The symbols move the units like this.
from | γ θ κ δ β λ
q132 | q250 q211 q422 q923 q943 q635
q529 | q711 q236 q966 q136 q324 q298
q358 | q379 q132 q170 q689 q885 q980
q299 | q808 q388 q373 q555 q822 q389
q555 | q472 q593 q822 q808 q134 q214
q542 | q442 q453 q623 q197 q581 q237
q640 | q894 q150 q749 q690 q634 q784
q288 | q801 q634 q413 q784 q640 q158
q879 | q312 q16 q204 q440 q755 q824
q151 | q923 q371 q379 q132 q422 q885
q134 | q238 q489 q388 q803 q593 q808
q489 | q80 q76 q896 q589 q456 q293
q755 | q648 q519 q751 q967 q16 q440
q446 | q354 q358 q762 q350 q48 q342
q590 | q298 q966 q359 q168 q228 q766
q696 | q204 q440 q80 q76 q824 q456
q711 | q907 q328 q406 q401 q833 q181
q171 | q169 q924 q807 q609 q513 q364
q379 | q943 q250 q635 q422 q133 q151
q181 | q852 q842 q711 q236 q401 q324
q373 | q134 q472 q214 q822 q709 q299
q521 | q781 q158 q883 q349 q752 q477
q833 | q868 q467 q852 q842 q328 q401
q138 | q324 q711 q298 q966 q716 q228
q413 | q690 q86 q866 q640 q749 q288
q752 | q413 q784 q834 q668 q158 q349
q519 | q495 q513 q796 q364 q171 q466
q27 | q558 q905 q453 q418 q223 q442
q762 | q980 q170 q863 q48 q420 q446
q78 | q122 q237 q548 q670 q510 q407
q422 | q950 q639 q133 q943 q371 q132
q668 | q640 q801 q158 q413 q866 q781
q389 | q709 q134 q299 q214 q555 q467
q577 | q510 q122 q407 q548 q366 q99
q734 | q359 q168 q958 q378 q766 q305
q324 | q833 q907 q181 q406 q236 q136
q228 | q136 q181 q138 q529 q966 q168
q885 | q133 q943 q151 q635 q132 q689
q466 | q807 q609 q519 q628 q364 q648
q99 | q670 q331 q577 q78 q548 q835
q803 | q896 q589 q593 q238 q293 q472
q690 | q835 q577 q634 q894 q410 q801
q907 | q467 q299 q842 q622 q868 q852
q354 | q885 q379 q980 q170 q938 q420
q863 | q358 q938 q350 q420 q354 q762
q136 | q401 q852 q324 q711 q406 q716
q967 | q796 q364 q16 q648 q466 q312
q495 | q924 q576 q609 q989 q169 q807
q576 | q752 q781 q477 q883 q698 q396
q548 | q649 q542 q366 q510 q331 q78
q16 | q628 q171 q403 q466 q519 q967
q966 | q406 q401 q716 q324 q181 q529
q923 | q639 q445 q943 q250 q950 q133
q558 | q863 q48 q227 q342 q446 q806
q924 | q698 q752 q396 q477 q521 q597
q197 | q612 q223 q581 q442 q27 q458
q169 | q521 q698 q597 q396 q576 q989
q943 | q428 q856 q371 q950 q211 q923
q349 | q288 q866 q752 q781 q668 q698
q784 | q86 q410 q640 q801 q690 q866
q204 | q967 q403 q479 q755 q751 q879
q950 | q790 q734 q211 q428 q445 q250
q938 | q132 q133 q689 q151 q379 q170
q410 | q78 q366 q150 q99 q577 q894
q236 | q328 q868 q401 q852 q907 q406
q401 | q622 q656 q833 q907 q842 q236
q76 | q755 q312 q824 q204 q479 q42
q250 | q856 q305 q950 q639 q428 q371
q656 | q555 q709 q467 q299 q373 q868
q364 | q989 q597 q171 q495 q609 q628
q472 | q489 q194 q803 q395 q238 q388
q350 | q170 q689 q48 q354 q980 q863
q634 | q99 q407 q86 q410 q150 q690
q822 | q803 q395 q709 q134 q388 q555
q635 | q371 q950 q132 q133 q923 q379
q467 | q822 q808 q389 q373 q214 q656
q227 | q350 q420 q905 q446 q762 q558
q442 | q806 q227 q27 q612 q418 q714
q371 | q445 q790 q250 q211 q639 q943
q42 | q440 q751 q76 q879 q204 q80
q883 | q668 q288 q698 q752 q834 q521
q609 | q396 q477 q513 q169 q597 q495
q238 | q456 q80 q293 q896 q194 q395
q223 | q446 q863 q806 q227 q905 q418
q477 | q834 q668 q521 q698 q349 q576
q842 | q389 q373 q328 q868 q656 q907
q905 | q48 q354 q342 q762 q863 q227
q403 | q364 q807 q648 q519 q796 q16
q150 | q548 q670 q835 q577 q407 q410
q894 | q407 q548 q410 q835 q99 q86
q440 | q403 q466 q755 q312 q967 q479
q852 | q656 q389 q907 q328 q622 q833
q86 | q577 q78 q894 q150 q835 q634
q133 | q211 q428 q923 q371 q250 q422
q751 | q466 q796 q312 q16 q403 q755
q378 | q228 q298 q766 q359 q758 q741
q807 | q597 q396 q495 q513 q989 q171
q639 | q734 q741 q428 q856 q790 q211
q623 | q27 q612 q458 q581 q714 q542
q714 | q223 q558 q442 q453 q612 q581
q479 | q16 q648 q440 q751 q312 q204
q628 | q513 q169 q364 q807 q495 q796
q958 | q758 q228 q741 q766 q590 q734
q709 | q593 q238 q808 q388 q472 q822
q716 | q236 q833 q136 q181 q711 q966
q589 | q824 q204 q456 q80 q42 q194
q796 | q609 q989 q628 q171 q807 q519
q868 | q214 q822 q656 q389 q299 q622
q510 | q623 q197 q331 q649 q237 q670
q801 | q150 q99 q690 q86 q894 q749
q122 | q197 q714 q649 q542 q623 q331
q80 | q479 q755 q42 q824 q879 q696
q980 | q151 q635 q358 q938 q689 q354
q581 | q418 q806 q714 q27 q453 q197
q48 | q938 q885 q420 q980 q358 q350
q649 | q581 q442 q237 q623 q458 q122
q781 | q784 q749 q668 q288 q413 q834
q856 | q378 q590 q790 q734 q958 q445
q834 | q866 q640 q781 q158 q288 q752
q237 | q714 q27 q542 q458 q197 q649
q835 | q366 q510 q99 q407 q78 q150
q456 | q879 q479 q696 q42 q76 q589
q593 | q194 q456 q395 q293 q489 q803
q989 | q477 q883 q169 q924 q396 q513
q648 | q171 q495 q466 q796 q628 q403
q407 | q331 q649 q78 q366 q670 q577
q170 | q635 q422 q938 q885 q151 q358
q395 | q589 q696 q238 q489 q896 q593
q513 | q576 q521 q989 q597 q924 q609
q214 | q388 q803 q555 q709 q808 q373
q808 | q395 q293 q134 q472 q803 q709
q453 | q227 q342 q612 q223 q806 q27
q396 | q349 q834 q576 q521 q883 q924
q622 | q373 q555 q868 q467 q389 q328
q158 | q749 q690 q288 q866 q784 q668
q698 | q158 q413 q349 q834 q781 q883
q168 | q716 q324 q228 q298 q529 q758
q824 | q751 q967 q879 q479 q440 q76
q790 | q766 q359 q305 q958 q741 q856
q342 | q420 q980 q446 q863 q350 q905
q359 | q529 q716 q758 q228 q138 q590
q597 | q883 q349 q924 q576 q477 q169
q305 | q590 q758 q734 q741 q378 q790
q445 | q741 q766 q856 q305 q734 q428
q293 | q696 q42 q489 q194 q589 q238
q749 | q410 q835 q801 q634 q86 q640
q866 | q634 q894 q784 q749 q801 q413
q612 | q905 q446 q418 q806 q558 q453
q331 | q458 q581 q122 q237 q542 q510
q428 | q958 q378 q445 q790 q305 q639
q328 | q299 q214 q622 q656 q467 q842
q458 | q453 q418 q197 q714 q442 q623
q366 | q237 q623 q670 q331 q122 q548
q741 | q168 q138 q378 q590 q359 q958
q758 | q966 q136 q168 q138 q298 q359
q670 | q542 q458 q510 q122 q649 q366
q806 | q762 q350 q558 q905 q342 q223
q194 | q76 q879 q589 q696 q80 q896
q766 | q138 q529 q590 q758 q168 q378
q312 | q519 q628 q967 q403 q648 q751
q211 | q305 q958 q639 q445 q856 q950
q418 | q342 q762 q223 q558 q227 q612
q406 | q842 q622 q236 q833 q852 q711
q420 | q689 q151 q354 q358 q170 q48
q298 | q181 q406 q529 q716 q136 q138
q689 | q422 q923 q885 q379 q635 q938
q388 | q293 q896 q472 q593 q395 q134
q896 | q42 q824 q194 q456 q696 q489

The rows follow the links: the fewer symbols apart two units are, the more alike their rows tend to be.

Each row is also shifted at random along 8 hidden directions that mean nothing.

Some units, each with a row of numbers:
q749: -113 8 -26 -24 22 20 33 20 10 17 9 24 -35 4 -30 16 55 6 12 -7 -34 -18 -55 17 38 24 11 -27 27 -49 39 -58 -22 -1 33 20 3 14 0 -23 -38 -6 7 2 -45 52 14
q395: 38 -11 -49 -5 18 14 -44 -27 -5 -9 -31 -11 -34 -2 4 39 -6 31 -25 16 12 4 60 -46 -44 -46 71 0 -19 32 -12 -80 0 37 -20 19 75 -17 -58 18 20 18 -10 -9 14 -16 24
q885: 42 -25 -12 40 -3 24 -13 19 -1 -27 -9 9 1 28 9 1 7 11 -32 2 5 -4 -48 28 12 19 16 12 -14 14 -10 23 -1 -34 33 -41 25 1 -13 2 9 -44 -17 -16 44 15 36
q958: 13 26 44 10 21 -23 -22 7 -22 -36 2 -24 -8 18 -34 -30 18 -1 24 -19 18 -28 66 -81 -89 24 -34 -16 -136 34 -41 -23 -36 7 -11 -16 38 -5 -11 -5 -5 13 -13 19 -22 -51 -19
q238: -49 -41 48 43 13 27 -34 9 4 -15 22 4 -34 -25 -1 -17 10 28 -22 -5 11 14 23 -28 -76 -41 68 -4 -44 27 -14 -28 -5 39 -10 -15 70 3 12 16 10 42 -50 -15 31 1 8
q879: -97 -26 -53 29 -32 12 26 10 15 -3 9 6 4 -31 -15 31 -2 -6 -26 2 24 -21 -31 10 47 -33 5 32 46 -12 17 -20 -14 17 15 12 4 11 -5 8 -10 1 19 -28 25 18 4
q714: 56 35 24 -24 -9 -43 -24 -42 16 30 33 -50 10 50 31 51 -63 -51 19 15 37 -3 41 -23 -1 22 -12 7 -21 5 5 -3 18 -27 -39 -7 -25 7 -38 15 29 -10 15 -8 -17 -38 -20
q467: 19 23 -45 -21 3 -19 -14 -23 -22 -28 -7 -54 13 -10 20 -6 -26 -40 10 15 20 -44 16 3 2 -22 -9 13 -47 13 -24 41 0 19 1 -18 11 -16 -53 -9 23 2 30 9 -5 -47 27
q711: 1 -3 -5 -53 -15 -30 -26 -42 -11 11 5 -17 41 -3 33 17 -70 -25 27 7 16 13 94 -10 25 -17 -35 7 85 -25 -30 14 9 2 -28 20 -18 3 -26 -6 3 11 23 -11 -37 -47 -17
q943: -106 -50 -8 42 -49 18 -5 5 2 -26 10 6 -7 7 -11 -23 -31 -6 -21 -12 43 6 46 -7 11 15 -31 26 60 -3 -17 34 -32 -34 -22 13 36 -2 -5 -31 -17 -50 30 -27 30 -27 34
q752: 64 35 -55 -48 29 -10 -1 -1 32 35 -14 8 -28 14 8 53 -7 -1 17 8 -31 -23 1 -6 48 2 -14 -31 36 -32 29 -50 3 -5 -1 20 -13 23 -48 -21 -2 4 22 -12 -48 22 14
q428: -56 21 37 -45 -31 20 -26 -54 -24 -5 10 7 31 20 25 30 -65 -46 11 -14 46 55 54 27 -13 9 -11 -5 -34 41 -22 -15 -46 -5 -11 33 -27 -3 24 24 -38 5 8 1 4 -64 2
q236: -74 -12 -20 -13 48 20 33 53 3 -43 -27 22 26 -19 1 -30 25 32 -1 -5 -53 -2 -26 6 8 0 30 7 -22 -3 -23 -13 -18 2 60 3 30 31 4 20 2 8 -17 -25 -9 18 -17
q358: -23 -8 21 45 0 13 -23 12 -12 -18 -2 -8 2 19 11 -13 6 -4 -16 -6 7 -6 -44 24 -5 30 -4 8 -32 21 -7 61 -12 -27 21 -56 -8 -6 6 -4 -3 -34 -24 4 39 -2 25
q907: -29 -55 22 3 10 22 34 24 1 -27 2 33 16 -37 22 -64 -11 31 -11 -3 -38 53 38 11 -17 -28 36 11 60 -3 -27 34 20 7 -6 47 32 5 33 9 15 13 5 -20 15 2 -12
q458: -18 -7 57 -3 -17 6 9 -4 21 19 61 -1 28 31 31 23 -28 -40 0 5 22 20 -71 57 26 18 32 17 -7 -14 22 6 17 -28 25 -32 -16 27 26 47 10 -4 -30 -23 11 24 -21
q312: -141 -17 -33 16 -32 42 38 -8 3 -6 -11 30 18 -46 9 1 -12 -7 -37 -7 19 33 -52 49 24 -39 23 54 13 35 29 15 -42 26 5 28 2 -13 32 49 -37 3 13 -11 59 5 -6
q519: 105 59 -51 8 37 -37 -3 5 8 -1 -76 -25 -33 -18 -27 -13 19 35 2 0 -16 -30 68 -104 -68 -15 -35 2 -102 63 2 -14 -16 30 -56 23 12 -26 -41 -4 20 14 25 31 0 -35 -23
q834: -2 0 -37 23 58 20 21 67 52 -15 -44 19 -76 -10 -24 -60 40 61 -16 -10 -50 -17 5 -58 -47 3 23 -3 -60 20 22 -25 -25 -5 -20 18 98 16 -31 -14 16 -13 2 -26 4 26 15
q577: -40 -6 14 -25 -13 25 -25 -35 5 24 40 -1 -15 40 10 32 4 -26 -8 6 38 8 -63 40 0 4 58 18 -22 -14 35 -58 -12 -1 13 -33 62 -6 -16 46 -17 -8 -38 -7 -1 27 8
q479: 63 20 79 23 2 -15 11 19 17 10 55 1 11 -22 -3 19 -1 -25 15 -10 7 -11 -30 0 -23 -22 -5 -31 -80 11 -2 -8 16 28 15 -20 -58 33 56 15 14 70 -31 -2 1 8 -32
q350: 35 4 91 34 7 -2 -29 -17 -19 1 25 -14 4 22 30 -19 -14 -16 1 -7 4 28 3 7 -54 28 -4 -12 -52 37 -13 72 10 -16 -19 -37 -33 -17 29 5 6 -2 -30 26 31 -24 -3
q581: 78 13 -87 -9 8 -17 26 15 27 -5 -64 -20 -9 33 -10 7 -2 30 -22 26 -10 -1 20 -41 16 22 22 33 1 21 12 -32 20 -39 -21 37 34 -4 -53 13 48 -60 42 -17 11 2 -5
q169: -51 15 54 -4 40 -2 -21 -4 16 42 43 18 -11 -6 23 40 2 -12 23 -19 -27 -13 -21 -6 -4 -6 -22 -28 4 -25 27 -10 -24 23 4 -34 -24 25 0 5 -40 50 -43 0 -33 24 -26
q521: -12 19 1 -18 9 11 -34 -20 25 29 43 -7 -9 15 46 43 -38 -54 5 -3 23 -33 -66 45 28 -14 -8 10 -28 -12 36 12 -31 5 12 -62 21 21 -42 24 -21 13 -23 -23 -4 9 18
q548: 24 -6 7 15 -38 -18 -14 8 18 19 -10 -24 -29 12 -32 -54 9 16 1 7 33 -7 9 -20 -20 17 -8 18 12 -9 18 16 24 -22 -47 -16 35 -18 8 -17 29 -32 -1 3 3 7 0
q359: 49 -4 -9 -1 30 -21 -1 8 -28 -33 7 -2 10 26 -34 14 51 15 11 -3 -7 -44 20 -60 -29 14 -10 -6 -45 -22 -31 -66 -9 6 37 -18 54 -1 -41 2 -8 2 -14 10 -37 3 -22
q868: -9 -15 20 -15 -13 11 -1 -26 -25 -21 65 -21 44 -10 51 2 -35 -69 2 7 26 -17 -59 81 27 -32 19 20 -17 -15 -16 59 9 18 42 -44 3 1 -7 26 4 18 -5 -8 12 -13 19
q328: 32 -35 -4 48 2 -12 52 74 -2 -54 -7 -9 9 -49 -25 -114 41 25 -2 0 -34 -37 -19 1 -4 -10 -22 8 1 -19 -33 98 39 -2 17 -14 11 2 28 -43 47 -8 21 0 11 13 7
q170: 25 -23 35 49 22 25 -11 30 -4 -24 -3 17 -7 21 6 -18 25 26 -23 -7 -22 13 -39 11 -24 28 24 -7 -38 22 -12 26 1 -26 27 -36 12 2 16 2 6 -21 -37 -2 39 19 17
q78: 0 74 -50 -51 -8 -32 -36 -20 8 28 -51 -53 -17 34 -27 24 -3 -14 27 15 30 -38 2 -20 16 33 -23 -5 -52 8 23 -40 -13 -16 -16 -21 -16 -5 -38 -10 10 -25 8 16 -42 -19 5
q866: 10 24 -34 1 6 -3 4 22 28 2 -32 -17 -65 -4 -26 -59 11 14 5 -3 -1 -24 25 -38 -31 9 -19 -3 -42 13 22 14 -15 -6 -50 19 49 -11 -25 -38 13 -24 33 3 -10 -9 29
q696: -50 29 21 -1 -31 -8 -27 -1 17 17 -40 -16 -4 -49 -9 -14 -52 8 12 -4 22 32 75 -19 -21 -26 -19 -18 -7 49 -7 20 -6 22 -54 33 -71 10 53 -16 14 39 7 -1 10 -45 -6
q668: 24 65 -25 -52 26 -12 -19 -9 27 30 -3 -19 -31 19 12 38 -23 -32 30 2 -5 -33 -5 -2 19 10 -23 -32 -48 -4 28 -25 -22 -1 -10 -5 -17 22 -42 -17 -4 11 13 -4 -46 -9 18
q852: -49 -43 69 -9 5 -12 -16 -24 -2 0 68 -5 11 -9 38 -10 -55 -22 18 -6 4 25 99 -27 -31 -25 0 -3 63 -29 -33 17 10 15 -36 21 29 13 -8 -3 2 37 -1 -22 -25 -35 -23
q378: 77 12 7 -26 -4 -15 15 -4 -36 -15 -10 15 37 7 -26 2 31 5 20 -2 -9 0 8 0 5 16 -27 -22 -7 -12 -29 -26 11 -1 32 12 -35 -7 24 -5 -12 7 2 28 -28 -2 -20
q133: 7 -11 -41 39 -22 15 0 42 12 -42 -75 2 -19 -1 -26 -65 -11 41 -25 -7 9 14 49 -27 -17 23 -22 16 -16 49 -24 42 -18 -41 -27 25 26 -7 7 -32 22 -59 31 -14 44 -33 36
q477: 78 16 -32 -17 46 -13 -13 6 33 30 6 8 -34 17 9 52 6 9 8 3 -31 -39 -1 -34 18 -7 -10 -21 19 -34 25 -51 2 4 -1 -10 26 23 -64 -11 0 12 -4 -18 -38 29 2
q781: -109 17 38 -13 11 29 -16 3 34 20 23 7 -34 -7 28 -21 -34 -27 9 -18 5 13 -17 24 -16 -2 2 -5 -40 14 32 23 -47 3 -22 -8 23 18 9 9 -25 15 -13 -20 0 -7 14
q766: -62 -43 13 9 -47 6 16 -12 -37 -20 17 20 37 -12 -17 -37 12 -7 -2 -11 26 13 1 26 14 1 -30 28 64 -25 -20 33 -8 -1 10 3 6 -24 35 -3 -32 -17 8 14 9 -5 -7
q299: -45 15 17 -22 28 8 -6 -14 -27 -22 25 -20 14 -14 24 10 -1 -33 15 2 -10 -14 -17 25 -10 -17 26 -20 -58 7 -20 7 -8 32 36 -16 -11 3 -6 9 -4 38 -11 11 -13 -18 9

From each start, follow one symbol. Which unit do you reach?
Answer with the unit's name.
new walk
-59 -24 9 -13 -28 38 11 -24 -30 -30 23 29 35 13 8 9 -8 -24 -16 -10 31 33 -28 50 4 1 20 24 -17 12 -13 -20 -37 -4 36 9 29 -11 19 41 -40 -12 -5 -3 24 -10 5
θ
q359
new walk
51 -10 -96 16 -29 37 -15 1 -3 -36 -72 2 7 23 18 -5 -25 12 -52 13 28 10 -44 50 36 7 23 51 -7 51 -2 35 -17 -42 16 -17 42 -23 -36 16 15 -81 18 -19 75 -9 62
κ
q379
new walk
31 -22 11 21 -26 -6 -23 -12 10 13 20 -20 -53 21 -25 -44 16 6 -7 4 42 -11 21 -34 -51 1 13 20 -4 -11 18 -7 13 -5 -56 -15 94 -31 -23 -9 16 -26 -3 5 5 3 14
κ
q99
new walk
89 16 119 0 24 -16 -55 -41 -21 29 81 -9 18 53 46 74 -25 -46 29 -4 2 10 -5 18 -19 31 -5 -58 -28 -10 -17 3 23 -11 19 -57 -74 16 12 3 -8 33 -55 16 -19 -8 -8
λ
q354
new walk
-67 12 -5 41 19 -22 -38 -1 16 13 10 -31 -41 -9 -3 -9 0 -10 5 -16 17 -65 18 -66 -41 -11 -54 23 -39 2 21 34 -48 23 -44 -57 52 -8 -61 -13 -21 7 -10 1 -5 -17 -6
θ
q521
new walk
-91 12 -49 2 22 7 -21 -1 -22 -23 -22 -29 -15 -16 -17 23 31 3 -3 6 -4 -46 -13 -12 0 -15 24 -8 -40 5 -10 -30 -23 34 33 -23 14 -7 -37 -14 -6 14 -6 8 -8 -4 27
λ
q134
new walk
106 45 -20 -31 6 8 0 10 21 19 31 -1 19 13 35 40 -3 -58 9 6 1 -55 -166 110 81 -5 -9 -6 -58 -23 39 27 5 -7 77 -86 -38 31 -11 21 1 8 -23 -11 -5 47 28
β
q781
new walk
-8 -4 55 -13 4 20 -11 3 4 -1 -2 37 4 14 7 19 -32 15 8 -14 -14 66 68 -6 -14 25 3 -45 19 18 -25 -33 -9 -24 -6 52 -42 26 45 -10 -14 7 -6 -15 -4 -19 -1
θ
q445
new walk
-48 26 37 -40 -58 -30 -30 -57 -10 64 42 -30 -10 7 -7 13 -29 -54 47 1 46 -3 28 25 35 17 -64 -27 84 -52 26 26 13 -1 -50 1 -75 -17 22 -50 -26 5 23 32 -54 -17 7
κ
q410
new walk
-39 32 -49 -33 5 10 -19 -35 3 35 -9 5 13 -3 35 61 -20 -32 -1 -1 4 -22 -67 48 59 -18 -20 22 19 -7 41 5 -35 17 17 -38 -21 -2 -37 26 -41 4 -7 1 -2 15 4
δ
q924
new walk
-10 62 31 18 34 -25 -28 7 -26 -8 12 -48 15 40 1 36 26 -41 27 -4 -5 -66 -71 8 7 59 -43 -30 -114 10 -8 42 -17 -21 55 -93 -79 11 -13 -18 -5 -7 -29 31 -15 -9 7
β
q358
new walk
-40 -29 39 3 -11 23 11 5 18 21 19 42 7 -37 3 33 -14 22 -8 -3 -12 53 16 16 10 -36 42 -24 64 -5 3 -49 18 26 3 46 -43 28 62 13 -4 53 -20 -22 8 24 -17
κ
q42
new walk
-20 14 -28 -1 -18 1 -26 -1 -4 3 -50 -14 -5 -39 -15 -2 -11 24 -1 8 7 6 33 -4 1 -29 9 -13 11 26 -9 -1 6 25 -15 13 -38 -5 19 -19 16 21 2 6 9 -17 18
κ
q489
new walk
40 12 -44 8 -41 -6 -21 -32 18 1 -19 -30 -5 -17 11 16 -64 -24 -24 10 67 -2 44 -20 -19 -49 0 44 -40 56 5 3 -14 22 -56 14 29 -16 -31 26 23 5 30 -15 45 -49 8
γ
q967
new walk
-39 23 -31 -6 54 -10 19 62 7 -51 -49 -15 10 -18 -17 -50 25 27 14 -5 -46 -40 2 -36 -15 10 -7 -2 -84 16 -32 9 -22 1 38 -13 22 28 -18 -6 22 4 -2 -13 -22 -12 -13
δ
q907
new walk
-2 21 29 19 9 -31 -23 4 22 12 43 -30 -16 -6 -16 57 -12 -20 19 -2 22 -49 35 -60 -21 -18 -15 -29 -50 -7 -5 -54 -3 29 -5 -17 -19 35 -18 -11 12 55 -14 -17 -28 -14 -18
γ
q755
new walk
21 4 26 -16 6 21 13 21 0 -14 -24 42 11 10 -10 6 -8 26 4 -12 -26 53 35 5 2 28 3 -42 0 20 -25 -34 -5 -26 18 55 -47 23 52 -9 -8 -1 2 -9 -2 -7 1
λ
q943
new walk
36 -2 26 -2 32 8 4 -23 -10 6 -39 18 -11 21 25 -5 -11 39 -15 3 -39 84 78 -37 -57 22 37 -8 10 52 -8 -2 14 -16 -49 65 -9 -28 10 16 9 -16 9 21 25 -22 -17
β
q350
new walk
-2 -11 27 -6 6 27 34 29 27 18 9 42 -38 -16 -6 -48 22 20 4 -10 -35 34 -27 30 -2 2 16 -26 26 -17 29 7 11 -4 -12 36 5 9 48 -16 -6 6 3 -4 -5 39 11
θ
q86
